Below is a small trained network, with its code and all its weights. Each question gives an input and a target symbol and asks what happens when units are switched off, that is, made to give their printed mean instead of their output.

import numpy as np


def w(rows, s, z=0):
    codes = np.array(rows[::2]) - 128.0
    scale = np.full(codes.shape[1], s)
    scale[-1] = z or s
    return codes * scale


def norm(h):
    return h / np.sqrt((h * h).mean(-1, keepdims=True) + 1e-5)


def f(y):
    return np.maximum(y, 0)


def softmax(a):
    e = np.exp(a - a.max(-1, keepdims=True))
    return e / e.sum(-1, keepdims=True)


def log_softmax(a):
    a = a - a.max(-1, keepdims=True)
    return a - np.log(np.exp(a).sum(-1, keepdims=True))


def net(x, mask):
    ids = ['ΓΔΞΩαεζηθλπστ'.index(c) for c in x.split()]
    T = len(ids)
    res = E[ids] + P[:T]
    u = 0
    for l in range(2):
        r = norm(res)
        for j in range(3):
            rows = slice(2 * j, 2 * j + 2)
            q, k, v = (r @ M[l][rows].T for M in (Q, K, V))
            z = softmax(np.where(np.tri(T) > 0, q @ k.T / 2**0.5, -1e9)) @ v
            o = O[l][rows]
            res = res + np.where(mask[u + j], z, o[:, -1]) @ o[:, :-1]
        u += 3
        y = f(norm(res) @ A[l][:, :-1].T + A[l][:, -1])
        res = res + np.where(mask[u : u + 4], y, B[l][:, -1]) @ B[l][:, :-1]
        u += 4
    return log_softmax(norm(res)[-1] @ U[:, :-1].T + U[:, -1])


Q, K, V, O, A, B = {}, {}, {}, {}, {}, {}
E = w([
[99,180,98],'Γ',
[110,127,157],'Δ',
[114,122,177],'Ξ',
[91,100,159],'Ω',
[115,104,112],'α',
[170,159,155],'ε',
[128,160,148],'ζ',
[126,227,63],'η',
[114,129,163],'θ',
[79,163,101],'λ',
[87,185,91],'π',
[108,254,43],'σ',
[79,198,76],'τ',
],0.008)
P = w([
[145,143,152],'0',
[191,132,112],'1',
[95,251,135],'2',
[141,107,139],'3',
[172,89,95],'4',
[45,167,130],'5',
],0.017)
Q[0] = w([
[10,217,119],'L0H0',
[69,178,178],'L0H0',
[185,180,100],'L0H1',
[103,156,48],'L0H1',
[102,211,86],'L0H2',
[110,100,4],'L0H2',
],0.011)
K[0] = w([
[130,68,2],'L0H0',
[160,78,94],'L0H0',
[181,172,168],'L0H1',
[120,173,73],'L0H1',
[106,107,64],'L0H2',
[202,91,127],'L0H2',
],0.013)
V[0] = w([
[114,200,86],'L0H0',
[88,142,11],'L0H0',
[96,20,51],'L0H1',
[70,130,171],'L0H1',
[50,163,107],'L0H2',
[110,69,75],'L0H2',
],0.012)
O[0] = w([
[153,101,186,140],'L0H0',
[195,150,237,42],'L0H0',
[122,243,54,1],'L0H1',
[2,166,211,112],'L0H1',
[63,39,123,89],'L0H2',
[160,89,218,57],'L0H2',
],0.008,0.0093)
A[0] = w([
[18,148,114,151],'L0N0',
[185,118,156,120],'L0N1',
[74,118,255,43],'L0N2',
[112,125,135,4],'L0N3',
],0.0098,0.003)
B[0] = w([
[113,193,2,253],'L0N0',
[82,175,97,157],'L0N1',
[233,178,159,202],'L0N2',
[111,133,148,128],'L0N3',
],0.0068,0.0052)
Q[1] = w([
[107,183,203],'L1H0',
[2,126,45],'L1H0',
[101,107,70],'L1H1',
[202,15,62],'L1H1',
[174,139,62],'L1H2',
[210,115,39],'L1H2',
],0.016)
K[1] = w([
[85,248,160],'L1H0',
[184,139,57],'L1H0',
[14,136,108],'L1H1',
[90,52,192],'L1H1',
[74,85,163],'L1H2',
[42,107,188],'L1H2',
],0.016)
V[1] = w([
[167,124,153],'L1H0',
[79,185,153],'L1H0',
[100,187,193],'L1H1',
[187,67,140],'L1H1',
[254,154,51],'L1H2',
[148,206,164],'L1H2',
],0.014)
O[1] = w([
[50,81,154,111],'L1H0',
[200,139,212,55],'L1H0',
[135,232,135,47],'L1H1',
[212,80,145,92],'L1H1',
[228,9,58,134],'L1H2',
[129,160,53,2],'L1H2',
],0.011,0.0081)
A[1] = w([
[174,49,2,128],'L1N0',
[231,74,66,150],'L1N1',
[10,180,180,34],'L1N2',
[143,156,77,255],'L1N3',
],0.0093,0.0041)
B[1] = w([
[173,209,124,255],'L1N0',
[150,204,114,206],'L1N1',
[208,169,31,175],'L1N2',
[46,160,247,217],'L1N3',
],0.012,0.0067)
U = w([
[127,72,183,254],'Γ',
[54,139,100,137],'Δ',
[79,142,105,60],'Ξ',
[77,195,116,66],'Ω',
[150,186,5,84],'α',
[162,23,67,155],'ε',
[57,34,107,205],'ζ',
[171,118,113,148],'η',
[71,129,105,109],'θ',
[95,242,211,15],'λ',
[118,119,190,183],'π',
[169,161,135,136],'σ',
[143,139,195,183],'τ',
],0.021,0.005)

Each question gives the input, a string of symbols that net reads in full, and the target symbol t.
The units are the heads (2 rows each of Q, K, V and O) and the neurons (one row each of A and B). Each row of codes is followed by its name. A weight is (code - 128) times the scale printed after its matrix; where a second scale follows, it is the last column's (O, A, B and U).
mask holds one flag per unit, layer by layer, with each layer's heads first. A switched-off unit (its flag False) gives its mean, the last column of its rows in O or B, instead of its output. The means were averaged over made-up inputs and are rounded, as every weight is.
A unit's drop is (log p(t) with every unit on - log p(t) with that unit switched off) / (log p(t) with every unit on - log p(t) with every unit switched off).
The circuit of an input: a set's keep is (log p(t) with only the set's units on - log p(t) with every unit switched off) / (log p(t) with every unit on - log p(t) with every unit switched off). Starting from the 12 units with the biggest drops (on a tie, the unit counted first), units are removed one at a time, each time the one whose removal leaves the highest keep (on an exact tie, the one counted first), for as long as the keep stays at least 0.8.
units of the circuit, in order: the units of the circuit, biggest drop first
unit that matters most: the unit with the biggest drop
k most important neurons: the k neurons with the biggest drops, biggest first
top k neurons in layer l: the k neurons of layer l with the biggest drops, biggest first
which heads matter: for each layer, one digit per head in row order, 1 if its drop is at least 0.15 and else 0, layers parted by /
input ζ ζ ε ε α Δ, target λ: units of the circuit, in order : L0H0
input ε σ η ζ Γ, target ε: 2 most important neurons : L0N0, L0N2
input Δ Γ ζ, target τ: which heads matter : 100 / 100
input ζ ζ ε Ω α Γ, target λ: which heads matter : 111 / 110
input τ Δ α λ, target λ: which heads matter : 110 / 100
input α ζ Δ Δ Ω, target α: 2 most important neurons : L0N0, L1N0
input ζ Δ ζ Γ Γ, target ζ: which heads matter : 110 / 011
input Δ ε Δ θ ζ, target Δ: which heads matter : 110 / 001
input ζ α α α Γ σ, target λ: 2 most important neurons : L0N2, L0N0
input α σ Γ, target ε: which heads matter : 100 / 001
input Δ α Δ Γ Δ, target Δ: which heads matter : 110 / 001
input τ Γ α ζ α α, target λ: which heads matter : 101 / 100
input α π σ α Ξ, target α: which heads matter : 110 / 000
input τ α α α, target α: top 2 neurons in layer 0 : L0N1, L0N2
input λ ζ α ζ Γ, target λ: units of the circuit, in order : L0H1, L1H2
input Ω σ ζ, target ε: unit that matters most : L0H0
input α Ξ τ τ, target τ: which heads matter : 100 / 000
input ε ε θ ζ ζ, target ε: which heads matter : 110 / 111
input α ε Γ α, target α: which heads matter : 101 / 001
input σ α ζ Δ Ω, target σ: units of the circuit, in order : L0H0, L0H1
input ε θ Δ Δ η, target ε: units of the circuit, in order : L1H1
input α λ ζ σ Ω, target α: 2 most important neurons : L0N2, L1N0
input ζ ε ε α Ξ, target ζ: top 2 neurons in layer 0 : L0N0, L0N1
input λ π ε Δ Δ, target λ: which heads matter : 110 / 001
input α ζ Δ α α ε, target λ: 4 most important neurons : L0N0, L0N2, L1N3, L1N2
input α α Ξ θ Δ, target α: which heads matter : 111 / 000
input α α ε π α α, target λ: 2 most important neurons : L0N2, L1N3
input ε α Δ α α ζ, target λ: 4 most important neurons : L0N0, L1N3, L0N2, L1N2
